Here is a tiny trained network, its code and every weight. The questions are about switching its units off for an input and a target symbol, where a switched-off unit gives its printed mean instead of its output.

import numpy as np


def w(rows, s, z=0):
    codes = np.array(rows[::2]) - 128.0
    scale = np.full(codes.shape[1], s)
    scale[-1] = z or s
    return codes * scale


def f(y):
    return np.maximum(y, 0)


def softmax(a):
    e = np.exp(a - a.max(-1, keepdims=True))
    return e / e.sum(-1, keepdims=True)


def log_softmax(a):
    a = a - a.max(-1, keepdims=True)
    return a - np.log(np.exp(a).sum(-1, keepdims=True))


def net(x, mask):
    ids = ['ΔΘΛΞΦΩαβγεζμπστψ'.index(c) for c in x.split()]
    T = len(ids)
    res = E[ids] + P[:T]
    q, k, v = (res @ M[0].T for M in (Q, K, V))
    z = softmax(np.where(np.tri(T) > 0, q @ k.T / 3**0.5, -1e9)) @ v
    res = res + np.where(mask[0], z, O[0][:, -1]) @ O[0][:, :-1]
    y = f(res @ A[0][:, :-1].T + A[0][:, -1])
    res = res + np.where(mask[1:9], y, B[0][:, -1]) @ B[0][:, :-1]
    return log_softmax(res[-1] @ U[:, :-1].T + U[:, -1])


Q, K, V, O, A, B = {}, {}, {}, {}, {}, {}
E = w([
[120,133,153,93,117,117,95,170,167,140,84],'Δ',
[148,145,160,97,116,137,198,168,93,82,131],'Θ',
[187,182,120,199,116,152,164,95,191,172,67],'Λ',
[103,133,156,89,91,131,93,143,166,133,60],'Ξ',
[117,130,151,86,104,120,96,169,164,139,86],'Φ',
[90,129,92,67,87,57,97,193,127,78,163],'Ω',
[121,136,155,105,106,122,88,165,170,137,78],'α',
[95,128,157,91,99,118,93,147,166,120,71],'β',
[130,135,121,221,103,60,98,125,255,128,166],'γ',
[95,127,162,77,75,144,77,139,170,111,76],'ε',
[137,142,119,83,127,136,88,185,170,142,89],'ζ',
[102,148,112,116,113,138,68,187,157,95,59],'μ',
[19,197,166,161,181,177,95,97,101,214,191],'π',
[152,122,180,25,111,155,94,164,200,181,109],'σ',
[84,112,197,41,121,67,137,133,205,170,77],'τ',
[80,139,122,95,179,84,115,190,187,116,46],'ψ',
],0.015)
P = w([
[133,159,81,99,58,48,66,123,58,253,13],'0',
[114,250,50,62,34,110,96,107,111,164,69],'1',
[136,254,79,64,77,109,120,144,143,155,120],'2',
[123,230,97,97,103,117,130,156,152,128,127],'3',
[122,197,127,102,108,127,140,154,166,121,134],'4',
[111,179,152,116,117,137,134,169,171,114,130],'5',
[114,152,160,122,122,154,136,169,173,107,135],'6',
[100,133,175,126,126,164,138,171,179,108,131],'7',
[90,118,177,133,134,173,143,177,177,98,129],'8',
[76,104,182,139,136,181,150,176,179,96,125],'9',
[67,90,183,132,142,194,150,180,177,106,123],'10',
[49,80,170,145,150,207,156,182,161,111,108],'11',
[40,70,165,139,160,218,161,189,161,126,104],'12',
[24,61,156,140,165,221,183,188,154,160,100],'13',
],0.0076)
Q[0] = w([
[74,106,88,161,99,65,89,141,173,133,150],'H1',
[36,192,205,78,73,171,133,255,172,99,108],'H1',
[89,193,164,178,42,197,162,155,200,177,113],'H1',
],0.0068)
K[0] = w([
[43,133,128,145,126,96,27,149,184,127,167],'H1',
[2,156,129,114,177,175,110,112,37,190,195],'H1',
[86,200,148,174,192,187,93,73,105,224,164],'H1',
],0.0056)
V[0] = w([
[189,145,141,175,137,235,242,104,142,167,48],'H1',
[125,157,110,191,122,96,22,93,244,172,124],'H1',
[80,113,161,173,203,254,145,83,98,169,156],'H1',
],0.0065)
O[0] = w([
[182,194,255,100,129,71,137,198,108,55,57,162],'H1',
[75,95,23,16,135,202,165,136,43,122,95,191],'H1',
[195,124,112,101,175,60,78,52,130,32,173,3],'H1',
],0.0065,0.004)
A[0] = w([
[119,145,113,68,112,126,168,151,3,68,181,83],'N1',
[220,162,157,172,153,114,188,134,157,39,145,154],'N2',
[170,168,92,243,100,119,136,65,149,210,137,80],'N3',
[234,183,100,101,107,31,80,59,50,83,155,49],'N4',
[103,128,95,71,92,138,135,123,104,167,77,106],'N5',
[116,36,61,167,150,165,165,96,147,122,240,35],'N6',
[152,83,219,254,140,60,143,158,137,103,240,4],'N7',
[149,105,178,221,179,89,113,109,191,65,202,159],'N8',
],0.0094,0.0034)
B[0] = w([
[164,115,80,113,79,77,95,168,170,172,84,190],'N1',
[86,108,148,154,161,165,159,77,76,97,163,254],'N2',
[134,161,73,37,64,59,59,195,187,192,84,162],'N3',
[85,170,205,210,124,153,74,71,58,172,173,145],'N4',
[151,99,170,158,149,111,121,130,135,117,140,244],'N5',
[128,111,172,158,180,197,204,73,99,61,158,159],'N6',
[247,62,129,182,154,83,55,130,178,133,107,169],'N7',
[107,182,73,98,62,88,118,151,137,190,109,161],'N8',
],0.013,0.0063)
U = w([
[133,125,104,79,48,61,76,255,185,203,65,183],'Δ',
[9,212,147,74,98,220,231,150,99,115,144,200],'Θ',
[128,26,225,241,253,224,172,36,81,39,137,148],'Λ',
[149,110,100,121,128,95,135,111,85,128,134,62],'Ξ',
[201,133,132,64,167,136,113,92,134,155,186,108],'Φ',
[157,119,96,98,142,97,108,97,113,115,121,100],'Ω',
[158,129,109,131,143,119,110,121,120,132,140,58],'α',
[127,152,74,118,235,35,113,123,115,104,128,132],'β',
[166,121,116,127,149,111,118,108,126,147,138,41],'γ',
[140,125,141,72,175,41,137,64,146,144,166,102],'ε',
[177,126,70,119,106,69,133,60,153,105,139,136],'ζ',
[182,105,99,93,99,114,94,65,152,91,130,109],'μ',
[144,146,132,160,152,109,125,135,130,167,147,2],'π',
[187,143,87,114,174,121,104,127,127,131,152,93],'σ',
[170,132,56,144,152,117,71,131,125,77,111,97],'τ',
[81,181,154,199,130,122,45,67,60,160,164,86],'ψ',
],0.009,0.0074)

Each question gives the input, a string of symbols that net reads in full, and the target symbol t.
The units are the heads (3 rows each of Q, K, V and O) and the neurons (one row each of A and B). Each row of codes is followed by its name. A weight is (code - 128) times the scale printed after its matrix; where a second scale follows, it is the last column's (O, A, B and U).
mask holds one flag per unit, heads first, then neurons. A switched-off unit (its flag False) gives its mean, the last column of its rows in O or B, instead of its output. The means were averaged over made-up inputs and are rounded, as every weight is.
A unit's drop is (log p(t) with every unit on - log p(t) with that unit switched off) / (log p(t) with every unit on - log p(t) with every unit switched off).
The circuit of an input: a set's keep is (log p(t) with only the set's units on - log p(t) with every unit switched off) / (log p(t) with every unit on - log p(t) with every unit switched off). Starting from all 9 units, units are removed one at a time, each time the one whose removal leaves the highest keep (on an exact tie, the one counted first), for as long as the keep stays at least 0.8.
circuit, biggest first: the units of the circuit, biggest drop first
most important unit: the unit with the biggest drop
top k neurons: the k neurons with the biggest drops, biggest first
input Ξ γ Θ Λ Θ Λ Θ Θ Λ γ γ Θ γ, target Λ: circuit, biggest first -> N6
input Θ ζ Θ Θ ψ β Θ Θ Θ, target Λ: circuit, biggest first -> N2; H1
input Θ Θ σ Λ Λ β Θ, target Λ: circuit, biggest first -> H1; N2
input Λ Λ ψ Θ μ Θ Θ Θ μ Θ γ Λ β π, target ψ: circuit, biggest first -> H1; N8; N4
input Θ τ Θ Ω π Θ Θ Θ Λ Θ γ Λ γ, target ζ: circuit, biggest first -> N8; H1; N6
input Θ ε μ γ μ Ω γ ψ γ μ σ Λ, target Δ: top 3 neurons -> N3; N2; N6
input ζ γ μ Ω γ τ Λ Λ Λ μ, target Θ: top 2 neurons -> N1; N7
input Φ Λ σ Λ, target Θ: circuit, biggest first -> H1; N7
input Θ Θ Λ Λ π Θ Δ, target ψ: circuit, biggest first -> H1; N4
input ζ π Θ Θ Θ Θ γ, target ζ: circuit, biggest first -> H1; N8; N6
input ε Λ γ Ω Θ Θ Λ Θ Ω Θ β β Φ Ω, target Λ: top 3 neurons -> N6; N3; N8
input γ γ Θ Θ Ω Λ Θ Θ γ π α, target ψ: circuit, biggest first -> H1; N4; N8
input Θ π γ, target ψ: top 2 neurons -> N4; N6
input Ω π β Θ, target ψ: circuit, biggest first -> N4; H1
input Θ ε Θ τ γ Λ γ α Λ π, target ψ: circuit, biggest first -> N8; H1; N4
input β Θ γ Ω Ω Θ Λ τ β ε Θ Θ γ, target Θ: top neuron -> N6
input Λ α Θ Θ Θ Θ Θ γ τ Ω γ γ, target Λ: top 2 neurons -> N6; N1
input Λ Θ ε α Θ Λ Ω Θ γ, target Δ: top 3 neurons -> N2; N3; N8
input σ Λ Θ Ξ Λ Θ ε Θ Ω Λ Θ Ω γ, target Δ: top 2 neurons -> N8; N2
input γ Θ Ω Λ Λ Θ Ω, target Θ: top 3 neurons -> N6; N7; N2
input γ ζ Θ Λ Θ α Λ Λ ε Ω Θ Ξ Ω, target Θ: top 3 neurons -> N6; N7; N3
input γ π ε β β Λ γ τ, target ε: most important unit -> H1
